Known rows, with every way that one mark hangs from another:
{H {B J {L F M}} {V C}}: |  -56 |  214 |  -27 |   82 |   26 | -134 |   32 |  -69 |  -48 |   32 |  -35 |  133 |  -29 |   67 |   19 |  -56 |   19 | -133 |  150 | -120 |   57 |  111 |  141 | -154 |    9 |  209 |   21 |   -7 |  -35 | -296 |  164 |   82 |   -5 |  217 | -417 |   80 |  492 |  159 | -311 |  -65 |   46 |   64 |   44 |   15 |
{L {J {G P} V}}: |    6 |   52 | -108 |  -29 | -107 |  -81 | -105 | -162 |  -16 |  116 |    4 |   57 | -113 |  -88 | -146 |   -9 |  -50 |  193 |   -3 |   27 |   25 |  166 |  196 | -167 |  -59 |  100 |  -11 |   27 |  -76 |  -75 |  -81 |  106 |  241 |   31 | -148 |  378 | -378 | -126 |   70 |   39 |  -18 |   66 |   18 |   16 |
{J M {V C {H {L F}}}}: |  -32 |  144 |  -93 |   33 |    2 |  -48 |  -76 |  -43 |  -18 |    4 |   13 |  -40 |  -66 |   -9 |   25 |   36 |   86 | -240 |  -25 |  -19 |   25 |  230 |  161 | -114 |  -19 |  -44 |   97 |   58 |  -19 |   53 | -188 |   44 |  170 |  211 | -290 |  -19 |  374 |  -44 |  -68 |  -12 |   27 |  224 |   83 |   24 |
{G {B J L} M P {V H}}: |  -49 |  299 | -117 |   16 |   53 | -253 |  -52 |   53 |  -89 |   12 |   67 |  158 |   16 |  -92 | -220 | -224 |  -52 |   27 |  -14 | -124 |   46 |  253 |  -77 | -747 |   90 |   48 |   54 | -323 | -148 | -267 |   57 |  120 |   92 |  190 | -256 |  269 | -308 |  -78 | -223 |  -11 |  -10 |   97 |   41 |   30 |
{J {G P} {M {B L}} {V H}}: |   45 |  111 | -183 | -108 |   26 | -116 |  -91 |  -63 |  -36 |  327 |   65 |   26 | -171 |  -68 | -156 |    2 |   37 |  224 |  -71 |  -37 |   41 |  219 |  160 | -447 |   39 |    8 |   -8 | -109 | -200 | -152 | -136 |  188 |  240 |  288 | -102 |  127 |   35 | -142 |  -19 |   10 |  -35 |  158 |  117 |   25 |
{G {B {J M}} {V H}}: |  -47 |  186 |  -97 |  -90 |   53 | -116 |  -55 |   92 | -100 |  -88 |   71 |   58 |  -75 |  -23 | -174 |  -64 | -148 |   85 |   70 |  -83 |   10 |  181 |  128 | -488 |   11 |  107 |  -11 | -154 |   19 | -188 |  -73 |    2 |   56 |  198 | -229 |   20 | -192 |  -24 | -117 |   12 |  -16 |  111 |   55 |   18 |
{L F {J {V C}} {M B}}: |   31 |  225 |  -14 |  -31 |  -98 |  -70 |  -16 | -210 |   -8 |   45 |   -6 |   85 | -211 |   29 |   -6 |  -20 |  -14 | -188 |   39 |  -48 |   79 |  276 |   19 | -127 |   10 |  230 |  -34 |  113 |  -44 | -368 |  -65 |   79 |  346 |  128 | -373 |  221 |  206 |   32 | -109 |   45 |   35 |   22 |   70 |    0 |
{M {B {J G {V C}} L} P}: |  -46 |  212 |  -62 |  -27 |    6 |  -97 |  -42 |  -86 | -100 |  136 |    5 |   78 | -255 |  -37 | -248 |  -91 |   76 |  157 |  -74 |  -41 |   79 |  269 |  159 |  -82 |  -33 |  174 |   13 |  -45 | -294 | -271 |   14 |  234 |   60 |  224 | -124 |  142 |  161 |    2 | -226 |  -18 |   36 |  -10 |   44 |   73 |
{H {L J {M P}}}: |  -59 |   87 |  -57 |  241 |   12 |  -67 |   25 |   82 |  -37 |  140 |  -26 |  108 |  -83 |   40 |   35 |   10 |   86 |  105 |   50 |   43 |   15 |  255 |  105 |  -96 |  -22 |   55 |   85 |  108 |   -3 | -189 | -168 |  -20 |  213 |  134 |   26 |  168 |  256 |   33 | -111 |   40 |   31 |    1 |   52 |    7 |
{C {J {G B M P V}}}: |  -15 |   21 | -131 | -123 |  -83 | -105 |  -74 | -125 |  -36 |  114 |   71 |   56 | -188 | -116 | -240 | -134 |  -72 |  152 |    4 |   21 |   39 |  118 |  130 | -548 |  -13 |    1 |   21 | -277 | -103 | -208 |  -52 |  102 |   92 |  -78 | -118 |  387 | -661 | -148 |  -79 |   -3 |  -30 |    1 |   32 |   39 |
{C {V {H B}}}: |   -5 |   85 |  -26 |  -19 |  123 |  -55 |    5 | -123 |   10 |  -20 |  -43 |  -28 |   68 |  -41 |   89 |   50 |  -88 |  -61 |   36 | -124 |  -23 |   24 |   40 | -266 |    1 |   58 |  -77 |   50 |  -90 |  -11 |  162 |   14 |    1 |  185 | -374 |   57 |   18 |  -16 |   41 |  -24 |  -46 |  103 |   16 |  -28 |
{G {P M} {V {C J}}}: |   31 |  147 |  -21 | -136 | -198 |  -59 | -103 | -123 |  -37 |  -64 |   93 |   70 | -185 |  -86 | -124 | -188 |   38 |  -93 |  -16 |   56 |   31 |  114 |  129 | -296 |   48 |  187 |   51 | -281 |  -93 | -260 | -108 |   66 |   78 |   21 | -145 |  192 | -238 |  -99 | -169 |  -14 |    7 |  -63 |   15 |   76 |
{B {L {J G}} M}: |  -66 |   93 | -131 |  129 |   22 |   -6 |   48 |  -56 |  -51 |  222 |   10 |  109 | -152 |   83 |   35 |  -41 |   -6 |  128 |   85 |    4 |   12 |  202 |  -10 | -203 |   39 |   62 |   20 |  174 |  -52 | -196 | -130 |  143 |   74 |   58 |   33 |  197 |  -90 |    1 |  -82 |  -31 |    5 |   80 |   60 |   -8 |
{V {C J} {H {L F M}}}: |  -38 |  125 |  -50 |   -5 |   -2 |  -23 |    3 | -256 |  -29 |  -86 |   -7 |   19 | -107 |   58 |  199 |   65 |  197 | -310 |   77 |   43 |   33 |  296 |   45 |  -17 |   -5 |   60 |   92 |   32 |   15 | -212 | -124 |  -21 |  107 |  109 | -104 |  -73 |  361 |   62 | -169 |   10 |   59 |  137 |   48 |   -5 |
{V {C {J {M P}}} {H B L}}: |   -5 |   67 |  -96 |    9 |  101 |  -41 |   15 |  -88 |  -62 |  -19 |  -21 |  -20 | -147 |   97 |  -31 |   24 |  131 |  -24 |   43 |  -18 |   23 |  288 |  295 | -187 |  -69 |  -20 |   57 |   78 |  -25 | -238 |  -67 |   34 |  -61 |  225 | -115 | -144 |  458 |    6 | -229 |   -6 |   39 |  169 |   28 |   12 |
{L F {V C {H {B J M}}}}: |   -7 |  380 |   19 |  -89 |   50 |  -89 |  -19 | -166 |  -32 | -146 |  -11 |   46 |  -59 |    7 |   20 |   -1 |   70 | -120 |  137 |  -99 |   52 |  249 |  126 | -148 |   28 |  326 |   -9 |  148 |    7 |  -39 |   99 |  164 |   -9 |  166 | -289 |  164 |  262 |  122 | -225 |  -45 |   29 |  158 |    9 |   -3 |
{V {H {B L}}}: |   41 |   89 |  -65 |   41 |  195 |  -91 |   59 |  -19 |  -28 |   63 |  -44 |   22 |  151 |   53 |   15 |   51 |   50 |   -4 |   49 | -132 |  -11 |  104 |   53 | -220 |  -18 |  -80 |  -52 |   42 | -103 | -132 |  161 |   77 |  -36 |  178 | -157 | -131 |  256 |   15 |  -53 |    1 |   10 |  140 |   36 |  -49 |
{G {B L} M}: |  -32 |   36 |  -66 |  119 |  111 |  -95 |   71 |  137 |  -18 |  161 |   18 |   62 |   33 |   10 | -116 | -152 |  -45 |  -28 |  -23 |  -87 |   49 |   74 | -110 | -440 |   57 | -168 |   17 | -134 |  -58 | -100 |   84 |   98 |  -43 |   23 | -164 |  107 |  -63 |  -58 | -124 |  -23 |   10 |   40 |   52 |   27 |
{B {L F {V H}} M}: |  -23 |  310 |  -32 |  118 |   97 |  -32 |  -22 |  -60 |  -24 |  126 |   23 |   97 |   12 |   -2 |   80 |  -28 |  149 |  -58 |   79 |  -65 |    7 |  198 | -104 | -179 |   93 |  111 |   13 |  102 |  -55 |  -30 |  -47 |  186 |  174 |  161 |  -68 |  130 |  169 |   70 | -102 |  -60 |    9 |  152 |   99 |  -23 |
{G J P {V H}}: |   36 |  243 |  -41 | -146 |  -13 | -191 | -118 | -182 |  -58 | -228 |   62 |   92 |   42 | -130 | -104 | -103 |   55 |   32 |  -52 |  -16 |    4 |  180 |   34 | -351 |   20 |   89 |   29 | -111 | -122 | -188 | -102 |  -14 |   82 |  108 | -134 |  123 | -195 |  -68 |  -62 |   30 |  -59 |   93 |  -14 |  -36 |
{F {C {V {H B {L J}}}}}: |   -9 |  116 |  -87 |  117 |  102 |  -93 |   36 |  -97 |    7 |   -4 |  -84 |   25 | -142 |   18 |  -24 |   54 |  -21 | -109 |   55 |  -24 |  -11 |  237 |   93 | -309 |   -9 |   41 |    7 |  200 |  -66 |   57 |  146 |  -41 |  116 |  208 | -593 |   70 |  146 |   50 | -132 |  -42 |   18 |  168 |   28 |   -4 |
{J G {M P} {V C {H L}}}: |  -34 |   47 | -158 |  -31 |   27 |  -34 |  -93 |  -71 |  -41 |  154 |   23 |  -57 | -104 | -104 |  -54 |   49 |  116 |  122 |  -75 |   18 |   30 |  299 |  370 | -190 |  -92 |   19 |  108 |   66 | -164 |   -4 | -288 |  135 |  134 |  248 | -136 |  102 |  256 | -140 |  -52 |   20 |   18 |  162 |   74 |   70 |
{V {H {L F {M J}}}}: |  -25 |  159 |  -80 |  119 |   86 |  -68 |    2 |  -78 |  -26 |   33 |    3 |   43 |   62 |   22 |  166 |   93 |  174 | -144 |   76 |   19 |   -8 |  279 |   -7 |  -53 |  -25 |   50 |   69 |   13 |    3 |  -32 | -109 |  -27 |  203 |   88 |   -4 |  -68 |  312 |   75 |  -47 |   27 |    3 |  145 |   58 |  -65 |
{P {G J {V C {H L}}} M}: |  -47 |  292 | -113 | -135 |  -42 | -142 |  -18 |  -21 |  -39 |  -61 |   94 |   30 | -203 | -133 |  -55 |  -32 |   85 |  -24 |  -58 |   57 |  -26 |  273 |   69 | -372 |  -10 |  232 |   60 | -141 | -125 |  -74 | -230 |   66 | -161 |  115 | -170 |  132 |   98 |  -40 | -148 |   13 |  -32 |  174 |   16 |  -14 |
{H {L M} V}: |  -90 |   19 |  -27 |  137 |  -12 |  -79 |   18 |  202 |    9 |  120 |  -23 |   57 |  -83 |    7 |  101 |   45 |   79 |  -35 |   79 |   -4 |  -34 |   38 |  183 |  -69 |   32 |   20 |   82 | -112 |   55 |  -13 | -142 |  -73 |   62 |  207 | -149 |  102 |  261 |   14 |  -89 |  -35 |  -12 |    5 |   72 |    8 |
{V {C {J {G {B L}} M}}}: |  -18 |  -74 | -136 |  -92 |  -10 |    4 |   13 | -181 |  -61 |   98 |   49 |    1 | -225 |   58 |  -94 |  -67 |  -15 |  -18 |   13 |   49 |   71 |  157 |  183 | -238 |  -20 |  -54 |   36 | -105 |  -33 | -327 | -107 |   85 |  -44 |   16 | -124 |  -32 |  -14 |  -48 | -189 |  -17 |   48 |  117 |   54 |   80 |
{L {F {C {J G} {V H}}} M}: |  -14 |   68 | -116 |  -14 |  -10 |   70 |  -64 | -428 |   13 |  125 |   23 |   51 | -158 |  -78 |  147 |   73 |   59 |  -23 |  116 |  108 |   43 |  241 |  -48 | -242 |   15 |  230 |    4 |  189 |  -62 |  -41 |   25 |   27 |  320 |   64 | -341 |  139 |   18 |   79 |  -64 |  -16 |   15 |   49 |   80 |    8 |
{V {C {J {M P}}}}: |    0 |  -19 |  -44 |  -43 |  -62 |   88 |  -55 | -187 |  -46 |  -32 |   47 |    4 | -198 |   41 |  -44 |  -89 |   67 |   23 |  -15 |   84 |   43 |  163 |  114 |  -31 |  -23 |  108 |   43 |   35 |   24 | -289 | -148 |   41 |   11 |   71 |   24 |  -79 |  172 |    1 | -176 |   -4 |   34 |   20 |   -1 |   61 |
{M {P {G B {J V}}}}: |  -42 |  164 |  -66 |  -62 |   42 |  -92 |  -73 |  -15 |  -44 |   62 |   56 |   51 | -130 | -166 | -316 | -103 |  -20 |  339 |  -74 |  -41 |   51 |  224 |   64 | -257 | -101 |   42 |  -31 |    6 | -190 | -136 |   28 |  155 |  -47 |   54 |  -87 |  248 |  -31 |  -49 |    0 |   40 |  -40 |   -2 |   10 |   -2 |
{M {B L} {J G {V C}} P}: |   33 |  134 | -104 |  -41 |   34 |  -90 |  -48 | -195 |  -77 |  176 |   13 |   37 | -183 |  -63 | -246 |  -95 |  144 |   81 | -127 |  -25 |   42 |  328 |  202 |  -58 |  -95 |  111 |   -3 | -128 | -359 | -354 |  -48 |  245 |  149 |  150 | -158 |   55 |  112 |  -56 | -143 |    6 |    9 |   27 |   39 |   39 |
{L F {J {G B}} M}: |    8 |   68 |  -95 |   10 |  -20 |  -66 |   24 | -207 |  -16 |  189 |   20 |   86 |  -63 |  -23 |  -11 |   27 | -102 |  124 |  122 |   -9 |   92 |  194 |   43 | -302 |  -68 |  114 |  -14 |  138 |   10 | -250 |  -96 |   49 |  289 | -116 | -114 |  331 | -138 |   18 |  -17 |   68 |   34 |   47 |   83 |  -10 |
{B {M J {P {G V}}}}: |  -55 |  226 | -119 |   -3 |  -31 |  -11 |  -60 |  -21 |  -49 |  129 |   85 |   76 | -192 | -107 | -120 | -117 |   27 |  250 |   -7 |   -6 |  -35 |  292 |  -26 | -245 |  -38 |  258 |   29 |  -48 | -193 | -249 | -136 |  175 |   69 |   49 |  112 |  234 | -109 |   19 |  -43 |   -8 |  -56 |  -33 |   -5 |  -29 |
{G B J M}: |  -38 |   84 |  -26 |  -15 |   85 | -105 |   34 |   45 |  -33 |  -90 |   46 |   60 |  -22 |  -11 | -149 | -167 |  -55 |   44 |   -8 |  -17 |   68 |  115 |  -49 | -399 |   39 |  -61 |   -6 |    2 |   54 |  -11 |   30 |   17 | -185 |  -31 | -157 |  125 | -129 |  -56 | -125 |    0 |  -50 |   26 |  -10 |  -10 |
{F {C {J G}}}: |   10 |  -85 | -104 |  -69 |  -38 |   78 |  -29 | -217 |   -9 |   65 |    7 |   12 | -268 |   -2 | -116 |   29 |   70 |  118 |   49 |  157 |   18 |  154 |  110 |  -51 |  -34 |   64 |   11 |   97 |  -29 |   34 |   40 |   33 |   49 |  -44 | -131 |   -3 | -145 |   29 | -110 |  -26 |   32 |    2 |    8 |   33 |

Rows:
|   -2 |   56 |  -39 |  -44 |  -35 |  -16 |  -71 | -126 |  -28 | -129 |    5 |   -5 |  -36 |  -17 |  -61 |  -56 |   59 | -194 |  -29 |   15 |   -8 |  198 |  165 |  108 |  -50 |   92 |    0 | -106 |  -69 |  -96 |    8 |   70 |   47 |   80 | -275 |  -52 |   14 |  -39 |  -27 |    2 |  -12 |   42 |  -30 |   15 |  {M {J {V C}}}
|  -25 |  115 |   11 | -138 |   26 | -120 |  -32 |  -62 |  -52 | -240 |   19 |   24 |  -67 |  -36 | -207 | -138 |  -38 | -123 |  -22 |  -64 |   84 |  170 |  189 | -156 |  -25 |  -84 |  -14 |  -24 |  -63 | -125 |   61 |   40 | -137 |   66 | -415 |   60 |    1 |  -82 |  -92 |    8 |  -11 |   19 |    2 |   36 |  {G B {J {V C}}}
|  -51 |  -62 | -103 |  -56 |  -57 |   58 | -103 | -151 |  -33 |   96 |   15 |    4 | -186 |  -35 |  -98 |   46 |   25 |  118 |   51 |   85 |  -12 |   92 |  238 |   23 |  -64 |   26 |  -46 |  -26 |  -43 |   15 |  -21 |  106 |   82 |   36 | -103 |  130 | -357 |  -86 |   70 |   -9 |  -30 |   19 |   40 |   12 |  {C {J G V}}
| -113 |   -1 | -134 |  -15 |   70 |  -41 |   -8 | -164 |  -36 |  122 |    4 |    9 | -191 |  -41 |   98 |   79 |  -22 |    6 |  103 |   18 |    7 |  201 |  178 | -357 |   -5 |    1 |    0 | -104 |  -60 | -106 |  -54 |   -6 |   86 |  159 | -269 |  171 | -220 |  -69 |   -5 |  -13 |  -32 |  104 |   97 |   18 |  {C {J {G B}} {V {H {L M}}}}
|  -78 |   93 |  -37 |   80 |   71 |  -60 |  -11 |  -46 |    1 |  -14 |  -34 |  -26 |  -18 |  -47 |  139 |   61 |    7 | -168 |  -15 |  -36 |  -38 |   74 |   -5 | -141 |   23 |  -10 |   34 |  -21 |  -69 |  106 |  -33 |  -52 |   63 |  184 | -258 |   62 |   29 |  -26 |   24 |  -39 |  -31 |  146 |   39 |   -6 |  {C {V {H L}}}
|  -70 |  186 |  -98 |  -84 |  -48 |  -69 |   33 |   51 |    0 |  163 |   53 |   34 | -346 |  -40 | -125 |  -31 |  -64 |  190 |  -47 |   16 |    5 |  155 | -197 | -328 |   54 |  281 |  -23 | -108 |  -35 |  -62 |   24 |  132 | -133 |   72 |   38 |  235 |  -54 |   57 | -136 |   -9 |  -41 |   69 |  -29 |  -23 |  {P {G {M {B J}}}}
|    7 |  147 |  -69 |  -82 |  -14 |  -18 |  -84 | -238 |  -46 | -108 |   42 |   35 |  -55 | -104 |  -41 | -131 |  100 |  -56 |  -73 |  -11 |  -13 |  263 |   19 | -376 |  -20 |  205 |   38 |  -87 | -131 | -330 | -157 |  104 |   91 |  149 | -182 |  119 | -165 |  -94 | -171 |   15 |    4 |   49 |  -13 |   19 |  {G {M P} {V {C J} H}}
|   73 |  258 |   -7 |  -37 |   28 |  -75 |   38 |  -27 |  -31 |   87 |   32 |   74 | -188 |   35 |  -52 |  -50 |  107 |  -36 |   -9 |  -14 |   13 |  233 |   44 | -262 |   83 |  299 |  -77 |  -65 |  -24 | -240 | -106 |  147 |   63 |  247 | -204 |   22 |  171 |  -22 | -215 |    8 |   23 |  130 |   72 |   23 |  {P {M {B {L J {V C H}}}}}
|  -30 |   49 |  -50 |  -20 |   88 |   11 |  -31 | -230 |  -21 |  -47 |  -31 |   -1 |  -79 |   19 |   63 |   44 |  -47 |  -49 |   94 |  -50 |  -35 |   77 |   70 | -204 |   -8 |   85 | -109 |   33 |  -22 | -107 |  171 |   14 |    0 |  184 | -335 |    3 | -127 |   -2 |    7 |  -37 |  -53 |  104 |   20 |  -38 |  {C J {V {H B}}}
|  -78 |  209 |  -61 |  -19 |    6 |   12 |  -17 |  -27 |  -35 |   81 |   74 |   75 | -210 |  -68 |  -67 | -105 |   50 |  333 |   -1 |   14 |   27 |  238 |  -96 | -179 |    6 |  183 |   27 |  194 | -106 | -123 | -100 |  151 | -123 |   49 |  214 |  221 |  130 |   38 |  -66 |  -10 |  -51 |  -39 |  -11 |  -28 |  {B {M {P {G J}}}}
|   -5 |  157 |  -32 |  116 |  -65 |  -23 |  -87 | -158 |  -16 |   27 |  -17 |   69 |  -38 |  -11 |  -99 |   -5 |  -41 |  -58 |   36 |  -19 |   18 |  135 |   -3 |    9 |  -75 |   84 |  -35 |  176 |   17 |  -28 |  -29 |   66 |  324 |  -14 | -244 |  224 | -139 |    9 |   48 |   17 |    8 |  101 |   49 |  -36 |  {L F {J V}}
|   58 |  100 |  -43 |  -67 |  151 | -107 |   75 | -144 |  -22 |  -65 |  -51 |   -9 |  107 |   56 |   55 |   14 |   71 | -198 |    6 | -144 |   23 |  160 |   96 | -192 |  -20 |  -33 |   -9 |   19 | -142 | -268 |  136 |   85 | -113 |  183 | -284 | -160 |  399 |    8 | -156 |    2 |   52 |  158 |    3 |   -3 |  {V C {H {B L}}}
|  -33 |  113 |   17 |   40 |  -23 | -119 |   10 |   74 |    6 |  -63 |  -37 |  -15 | -116 |  -14 |   -8 |   20 |  127 | -222 |  -34 |   34 |   -3 |  102 |  229 |   29 |   18 |    6 |  105 | -144 |  -25 |   65 |  -97 |   14 |  -10 |  105 | -227 |  116 |  191 |   12 | -172 |  -38 |   45 |  131 |   14 |   65 |  {H {L {V C}}}
|   71 |  178 |  -29 |   -6 |  103 | -109 |   -6 |  -79 |  -10 |  -40 |  -51 |   50 |   13 |   16 |  -54 |   88 |    7 |  107 |   93 |  -61 |  -39 |  182 |  215 | -220 |  -30 |  223 | -116 |  103 |   69 | -110 |   45 |   73 |  113 |  208 | -305 |  136 |  -61 |    9 |  -47 |   37 |  -10 |  215 |    8 |  -48 |  {L J {V {H B}}}
|  -13 |  175 |  -43 |    6 |  135 |  -16 |  -48 |   56 |  -32 |   70 |  -19 |   26 |   39 |  -32 |  -67 |  -13 |   43 |  165 |   72 | -162 |    4 |  225 |  195 | -215 |  -25 |   37 |  -60 |  194 | -148 |  -30 |  112 |  184 |   43 |  280 | -183 |  103 |  174 |  -71 |   37 |   -2 |  -36 |  -26 |   48 |  -26 |  {J {V {H {B {M P}}}}}
|   37 |  272 |  -74 |   46 |   19 | -131 |   -4 |  -48 |  -30 |  301 |   17 |  110 | -312 |  -76 | -274 |  -42 |   63 |  336 | -106 |  -22 |   -1 |  264 |  -47 | -274 |  -28 |  268 |  -65 |  -68 | -209 | -400 |  -60 |  231 |  183 |  182 |  -26 |  292 |   63 |   53 | -156 |   26 |   11 |  125 |   48 |   -6 |  {M {B {L J V}} {P G}}
|   20 |    0 |  -87 |  -37 |   73 |  -40 |  -33 | -122 |  -62 |  113 |   36 |   15 |  -21 |  -96 | -229 |  -69 |   20 |  307 |  -25 |   -2 |   42 |  209 |  183 | -133 | -156 |   56 |   -3 |  -68 | -163 | -170 |  -39 |  116 |   62 |  -91 |   90 |  103 | -197 |  -51 |  -17 |   44 |  -12 |  -26 |    4 |   14 |  {M {J {G B}} P}
|   72 |  183 |  -18 | -273 |  -30 | -219 |  -52 | -148 |  -31 | -183 |   40 |   12 |   10 | -149 | -172 | -146 |  -55 | -154 |  -73 | -162 |   65 |  182 |  113 | -514 |   -7 |  -10 |   49 | -297 | -206 | -389 |  -35 |   37 |   84 |   79 | -336 |  176 | -207 | -138 | -111 |   40 |   29 |   45 |    9 |   57 |  {G B P {V C H}}
|  -76 |  117 |  -82 |  101 |   13 |    9 |  -89 |  -97 |  -37 |   53 |    0 |   59 |  -94 |   22 |   69 |   79 |  150 | -114 |  112 |   40 |   -8 |  248 |  106 |  -20 |  -11 |    1 |   11 |   33 |   14 |  -23 |  -45 |   36 |  247 |  185 | -161 |   31 |   98 |    5 |    2 |    2 |   -6 |   82 |   98 |  -34 |  {C {J {V {H {L F M}}}}}
|  -49 |  165 |  -42 |  -77 |  -58 |  -14 |  -33 |  133 |  -55 |  170 |   64 |   48 | -291 |  -17 | -171 |  -25 |  -24 |  224 |   54 |   38 |   35 |  114 |  165 | -138 |   39 |  280 |  -69 |  -60 |  -38 |  124 |  -14 |  154 |  -34 |  140 |  -45 |  154 |  -89 |  -44 |  -79 |  -18 |  -39 |  -67 |   65 |   35 |  {P {M {B {J G V}}}}
|   36 |    7 | -123 | -117 | -117 |  -28 |  -97 | -241 |  -20 |   52 |   36 |   56 | -275 |  -95 | -218 |  -51 |   46 |  110 |    7 |  132 |   22 |  176 |  146 | -262 |  -20 |   82 |   53 |  -71 | -141 |  -92 |    6 |   47 |  182 |  -31 | -217 |  182 | -349 |  -23 | -136 |  -23 |   23 |  -15 |   14 |   53 |  {F {C {J {G P V}}}}
|    7 |  146 |  -63 | -131 |   37 |  -79 |  -50 | -161 |  -61 | -108 |   49 |   31 |  -66 | -113 | -180 | -189 |   10 |  -40 |  -57 |  -96 |   33 |  287 |   70 | -564 |  -40 |   89 |   15 | -166 | -146 | -415 |  -88 |  111 |   49 |  115 | -285 |  163 | -262 | -135 | -190 |   28 |   15 |   25 |   13 |   41 |  {G B {M P} {V {C J} H}}
|  -37 |   47 |  -52 |   32 |  -29 |   72 |  -79 | -138 |  -45 |  147 |   52 |   29 | -359 |   10 |  -96 |  -84 |  -54 |  156 |  -18 |   47 |   14 |   95 |    8 | -222 |   37 |  158 |  -53 |   -6 |  -33 | -237 |  -82 |   37 |  155 |  190 |  -97 |   67 |  -49 |    0 |  -93 |  -48 |  -52 |    2 |   64 |   31 |  {C {J {M B P}} V}
